Below is a small trained network, with its code and all its weights. Each question gives an input and a class and asks what happens when units are switched off, that is, made to give their printed mean instead of their output.

import numpy as np


def w(rows, s, z=0):
    codes = np.array(rows[::2]) - 128.0
    scale = np.full(codes.shape[1], s)
    scale[-1] = z or s
    return codes * scale


def f(y):
    return np.maximum(y, 0)


def log_softmax(a):
    a = a - a.max(-1, keepdims=True)
    return a - np.log(np.exp(a).sum(-1, keepdims=True))


def net(x, mask):
    res = np.array(x, float).reshape(1, 4) / 4 @ E
    y = f(res @ A[0][:, :-1].T + A[0][:, -1])
    res = res + np.where(mask, y, B[0][:, -1]) @ B[0][:, :-1]
    return log_softmax(res[-1] @ U[:, :-1].T + U[:, -1])


A, B = {}, {}
E = w([
[254,130,104,124,45,185],'x0',
[111,170,195,184,68,179],'x1',
[194,9,152,175,233,215],'x2',
[88,127,203,66,152,67],'x3',
],0.0089)
A[0] = w([
[117,126,114,110,248,118,212],'N1',
[77,106,134,80,111,156,183],'N2',
[113,139,165,124,114,135,175],'N3',
[123,132,164,181,101,159,199],'N4',
[164,139,158,100,159,111,179],'N5',
[183,106,76,105,109,145,178],'N6',
[194,141,74,90,4,106,191],'N7',
[91,109,137,129,118,124,109],'N8',
[147,150,126,144,65,179,239],'N9',
[102,102,127,183,169,183,182],'N10',
[126,146,169,126,114,123,166],'N11',
[73,149,196,57,132,79,219],'N12',
[99,140,103,172,131,139,182],'N13',
[94,115,91,122,228,132,149],'N14',
[99,120,166,135,107,104,75],'N15',
[183,137,87,54,142,105,141],'N16',
[116,150,161,142,157,115,186],'N17',
[176,132,115,172,111,154,93],'N18',
[134,107,85,118,180,114,183],'N19',
[140,126,125,117,195,110,250],'N20',
[121,131,84,104,131,140,115],'N21',
[168,147,117,160,92,161,251],'N22',
[116,80,99,125,191,111,147],'N23',
[131,115,123,183,124,142,159],'N24',
],0.015,0.0024)
B[0] = w([
[86,69,89,164,182,178,202],'N1',
[99,149,132,130,144,111,152],'N2',
[105,159,153,129,132,144,153],'N3',
[145,156,169,161,120,155,178],'N4',
[82,121,110,126,102,130,152],'N5',
[110,86,142,110,63,142,196],'N6',
[204,171,36,9,115,181,254],'N7',
[103,151,132,146,132,123,145],'N8',
[213,172,139,140,85,156,211],'N9',
[179,114,169,187,154,52,193],'N10',
[104,163,141,143,131,162,155],'N11',
[1,222,167,123,148,43,219],'N12',
[157,108,131,123,158,146,153],'N13',
[122,73,102,170,189,169,192],'N14',
[88,142,164,135,112,156,154],'N15',
[96,64,118,67,96,96,180],'N16',
[82,144,143,150,148,131,155],'N17',
[158,127,159,140,89,84,191],'N18',
[122,62,122,129,148,141,175],'N19',
[94,74,101,134,137,151,175],'N20',
[129,103,110,116,128,120,147],'N21',
[186,125,184,130,82,143,206],'N22',
[111,59,101,156,163,160,184],'N23',
[176,115,160,136,132,90,165],'N24',
],0.022,0.016)
U = w([
[101,64,116,77,113,131,82],'0',
[142,106,66,172,252,136,3],'1',
[197,174,83,66,121,172,209],'2',
[49,170,171,107,145,115,171],'3',
[116,161,63,53,154,88,42],'4',
[202,136,166,153,142,107,254],'5',
],0.011,0.00081)

Each question gives the input, the list of numbers given to net, and the class t.
The units are the neurons (one row each of A and B). Each row of codes is followed by its name. A weight is (code - 128) times the scale printed after its matrix; where a second scale follows, it is the last column's (A, B and U).
mask holds one flag per neuron, in row order. A switched-off neuron (its flag False) gives its mean, the last column of its row in B, instead of its output. The means were averaged over made-up inputs and are rounded, as every weight is.
A unit's drop is (log p(t) with every unit on - log p(t) with that unit switched off) / (log p(t) with every unit on - log p(t) with every unit switched off).
The circuit of an input: a set's keep is (log p(t) with only the set's units on - log p(t) with every unit switched off) / (log p(t) with every unit on - log p(t) with every unit switched off). Starting from the 12 units with the biggest drops (on a tie, the unit counted first), units are removed one at a time, each time the one whose removal leaves the highest keep (on an exact tie, the one counted first), for as long as the keep stays at least 0.8.
units of the circuit, in order: the units of the circuit, biggest drop first
most important unit: the unit with the biggest drop
top k neurons: the k neurons with the biggest drops, biggest first
drop of u: that unit's drop, to one decimal
input [-6,4,1,2], class 3: units of the circuit, in order => (N12)
input [-1,-1,-5,0], class 4: top 2 neurons => (N4, N22)
input [5,0,-7,8], class 4: top 2 neurons => (N7, N12)
input [1,3,-7,3], class 3: top 2 neurons => (N12, N15)
input [8,-5,-5,7], class 4: top 3 neurons => (N12, N16, N22)
input [3,-8,-3,4], class 4: top 3 neurons => (N12, N7, N22)
input [5,-5,8,-2], class 0: top 2 neurons => (N6, N16)
input [2,-6,5,-7], class 0: top 2 neurons => (N6, N16)
input [3,0,8,0], class 5: top 4 neurons => (N18, N10, N6, N24)
input [-7,-7,-1,6], class 1: drop of N1 => 1.4
input [-2,6,1,-2], class 5: drop of N7 => 0.2
input [1,-5,1,3], class 1: drop of N16 => -0.1
input [-3,2,2,2], class 1: drop of N6 => 0.1
input [3,-8,3,-2], class 0: most important unit => N6
